Here is a tiny trained network, its code and every weight. The questions are about switching its units off for an input and a target symbol, where a switched-off unit gives its printed mean instead of its output.

import numpy as np


def w(rows, s, z=0):
    codes = np.array(rows[::2]) - 128.0
    scale = np.full(codes.shape[1], s)
    scale[-1] = z or s
    return codes * scale


def norm(h):
    return h / np.sqrt((h * h).mean(-1, keepdims=True) + 1e-5)


def f(y):
    return y / 2 * (1 + np.tanh(0.7978845608 * (y + 0.044715 * y**3)))


def softmax(a):
    e = np.exp(a - a.max(-1, keepdims=True))
    return e / e.sum(-1, keepdims=True)


def log_softmax(a):
    a = a - a.max(-1, keepdims=True)
    return a - np.log(np.exp(a).sum(-1, keepdims=True))


def net(x, mask):
    ids = ['ΘΛΠΩαβδεζηξστφψ'.index(c) for c in x.split()]
    T = len(ids)
    res = E[ids] + P[:T]
    q, k, v = (norm(res) @ M[0].T for M in (Q, K, V))
    z = softmax(np.where(np.tri(T) > 0, q @ k.T / 3**0.5, -1e9)) @ v
    res = res + np.where(mask[0], z, O[0][:, -1]) @ O[0][:, :-1]
    y = f(norm(res) @ A[0][:, :-1].T + A[0][:, -1])
    res = res + np.where(mask[1:9], y, B[0][:, -1]) @ B[0][:, :-1]
    return log_softmax(norm(res)[-1] @ U[:, :-1].T + U[:, -1])


Q, K, V, O, A, B = {}, {}, {}, {}, {}, {}
E = w([
[139,117,114,169,128,132,128],'Θ',
[173,123,131,139,180,143,134],'Λ',
[198,188,115,190,102,84,169],'Π',
[162,165,149,107,122,206,142],'Ω',
[170,103,130,131,164,150,137],'α',
[144,125,115,168,141,129,124],'β',
[135,118,117,172,124,139,133],'δ',
[236,104,196,157,98,182,6],'ε',
[146,148,190,193,34,246,18],'ζ',
[139,198,60,66,124,130,178],'η',
[170,163,143,96,116,126,93],'ξ',
[153,134,118,166,150,130,126],'σ',
[150,116,135,139,169,154,129],'τ',
[94,145,187,116,157,77,189],'φ',
[167,120,224,143,117,120,119],'ψ',
],0.021)
P = w([
[61,1,147,6,112,113,108],'0',
[150,155,140,143,173,127,115],'1',
[156,158,139,148,171,125,117],'2',
[148,166,143,151,173,127,115],'3',
[146,170,145,156,167,125,115],'4',
[149,173,142,152,170,123,112],'5',
[151,179,151,147,168,115,114],'6',
[155,190,153,154,173,111,123],'7',
[158,180,149,151,172,113,116],'8',
[151,181,156,153,167,115,123],'9',
[149,183,154,151,165,113,120],'10',
[147,176,157,154,165,114,122],'11',
[153,184,159,162,167,112,121],'12',
[149,180,155,158,165,111,122],'13',
],0.0049)
Q[0] = w([
[149,160,179,85,98,100,93],'H1',
[143,103,90,158,252,171,108],'H1',
[101,131,115,72,58,128,159],'H1',
],0.015)
K[0] = w([
[233,206,182,160,141,70,113],'H1',
[97,14,124,1,126,175,98],'H1',
[128,204,72,231,147,142,165],'H1',
],0.0088)
V[0] = w([
[35,67,79,117,130,57,108],'H1',
[167,87,112,93,1,172,124],'H1',
[181,97,73,131,178,73,2],'H1',
],0.0061)
O[0] = w([
[60,251,72,108,203,220,61,1],'H1',
[175,87,76,136,90,138,2,151],'H1',
[21,151,147,21,126,82,105,173],'H1',
],0.0086,0.005)
A[0] = w([
[92,165,40,114,26,109,183,193],'N1',
[237,118,96,139,47,186,23,123],'N2',
[153,90,218,103,40,145,233,72],'N3',
[80,169,20,217,81,15,145,232],'N4',
[103,160,2,127,201,138,221,207],'N5',
[200,81,105,182,96,82,160,253],'N6',
[127,125,241,138,67,31,148,191],'N7',
[83,190,163,8,48,101,164,186],'N8',
],0.0079,0.0033)
B[0] = w([
[134,160,177,20,171,113,121,134],'N1',
[129,151,72,131,154,103,244,221],'N2',
[96,185,143,199,241,142,116,218],'N3',
[189,77,167,58,202,172,143,175],'N4',
[78,65,149,141,2,126,143,159],'N5',
[66,193,187,92,79,128,42,254],'N6',
[98,127,52,214,108,113,147,250],'N7',
[235,153,122,122,40,97,192,169],'N8',
],0.0097,0.0085)
U = w([
[83,95,95,113,125,66,90,192],'Θ',
[57,173,154,72,62,159,92,145],'Λ',
[157,211,213,91,119,114,72,3],'Π',
[216,166,117,135,152,211,203,38],'Ω',
[108,64,191,123,101,160,163,231],'α',
[144,123,69,79,206,82,148,118],'β',
[86,145,79,114,126,181,52,235],'δ',
[250,53,127,182,109,146,95,84],'ε',
[118,124,143,165,22,249,136,70],'ζ',
[126,153,158,56,57,149,198,89],'η',
[155,192,43,110,82,79,126,63],'ξ',
[177,78,166,90,174,158,73,254],'σ',
[134,120,44,130,141,178,137,194],'τ',
[77,73,121,148,153,90,235,43],'φ',
[50,99,183,182,140,103,58,67],'ψ',
],0.012,0.0044)

Each question gives the input, a string of symbols that net reads in full, and the target symbol t.
The units are the heads (3 rows each of Q, K, V and O) and the neurons (one row each of A and B). Each row of codes is followed by its name. A weight is (code - 128) times the scale printed after its matrix; where a second scale follows, it is the last column's (O, A, B and U).
mask holds one flag per unit, heads first, then neurons. A switched-off unit (its flag False) gives its mean, the last column of its rows in O or B, instead of its output. The means were averaged over made-up inputs and are rounded, as every weight is.
A unit's drop is (log p(t) with every unit on - log p(t) with that unit switched off) / (log p(t) with every unit on - log p(t) with every unit switched off).
The circuit of an input: a set's keep is (log p(t) with only the set's units on - log p(t) with every unit switched off) / (log p(t) with every unit on - log p(t) with every unit switched off). Starting from all 9 units, units are removed one at a time, each time the one whose removal leaves the highest keep (on an exact tie, the one counted first), for as long as the keep stays at least 0.8.
units of the circuit, in order: the units of the circuit, biggest drop first
top k neurons: the k neurons with the biggest drops, biggest first
drop of u: that unit's drop, to one decimal
input α Ω η β σ δ τ Ω ξ ζ Λ, target σ: top 3 neurons => N7; N2; N6
input Θ δ Θ ψ Λ σ σ τ, target δ: units of the circuit, in order => H1
input ψ ξ Θ δ ξ Θ, target Π: top 3 neurons => N6; N7; N4
input ε τ Π Θ α ε β δ α Ω α β, target Θ: units of the circuit, in order => H1; N3; N8
input ξ Ω Θ τ δ ξ φ β Θ Θ σ ξ σ τ, target β: units of the circuit, in order => H1; N6; N7; N2
input ζ φ δ φ σ Λ Θ, target ξ: top 4 neurons => N2; N6; N3; N5
input α α Λ Π, target Π: units of the circuit, in order => N6; N4
input ψ ζ α ξ φ α Λ Λ, target Π: top 2 neurons => N6; N7
input α β σ β τ Λ ε β Θ α α, target σ: units of the circuit, in order => H1; N7; N2; N6
input ψ α ε ε ψ φ Π Θ δ, target Π: top 2 neurons => N6; N4
input φ η ψ ξ σ φ α σ, target ζ: units of the circuit, in order => H1; N5; N3
input Λ σ Λ Λ α α α Ω τ η Π α σ β, target φ: top 2 neurons => N4; N6
input σ α ψ ε τ, target η: top 2 neurons => N8; N6
input φ ξ τ β ψ Λ δ Λ, target ζ: units of the circuit, in order => H1; N5; N2
input ξ η Π δ, target β: top 2 neurons => N2; N4
input ζ β α Λ Ω ε ψ Ω Π η ξ Π α, target ξ: units of the circuit, in order => H1; N2; N6
input β ε Λ ξ Λ Π Θ σ β η ψ β, target Λ: units of the circuit, in order => H1; N5
input τ Ω Ω Π ψ ζ Λ, target α: top 4 neurons => N5; N6; N2; N7
input α Λ α β ψ Θ σ ε Θ δ β α Π β, target σ: top neuron => N4
input Π ζ Ω α α Θ δ α Θ α ζ η Θ, target ψ: top neuron => N6
input δ σ α β α Ω Π ξ β Π Ω Λ ε τ, target τ: drop of N8 => 0.0
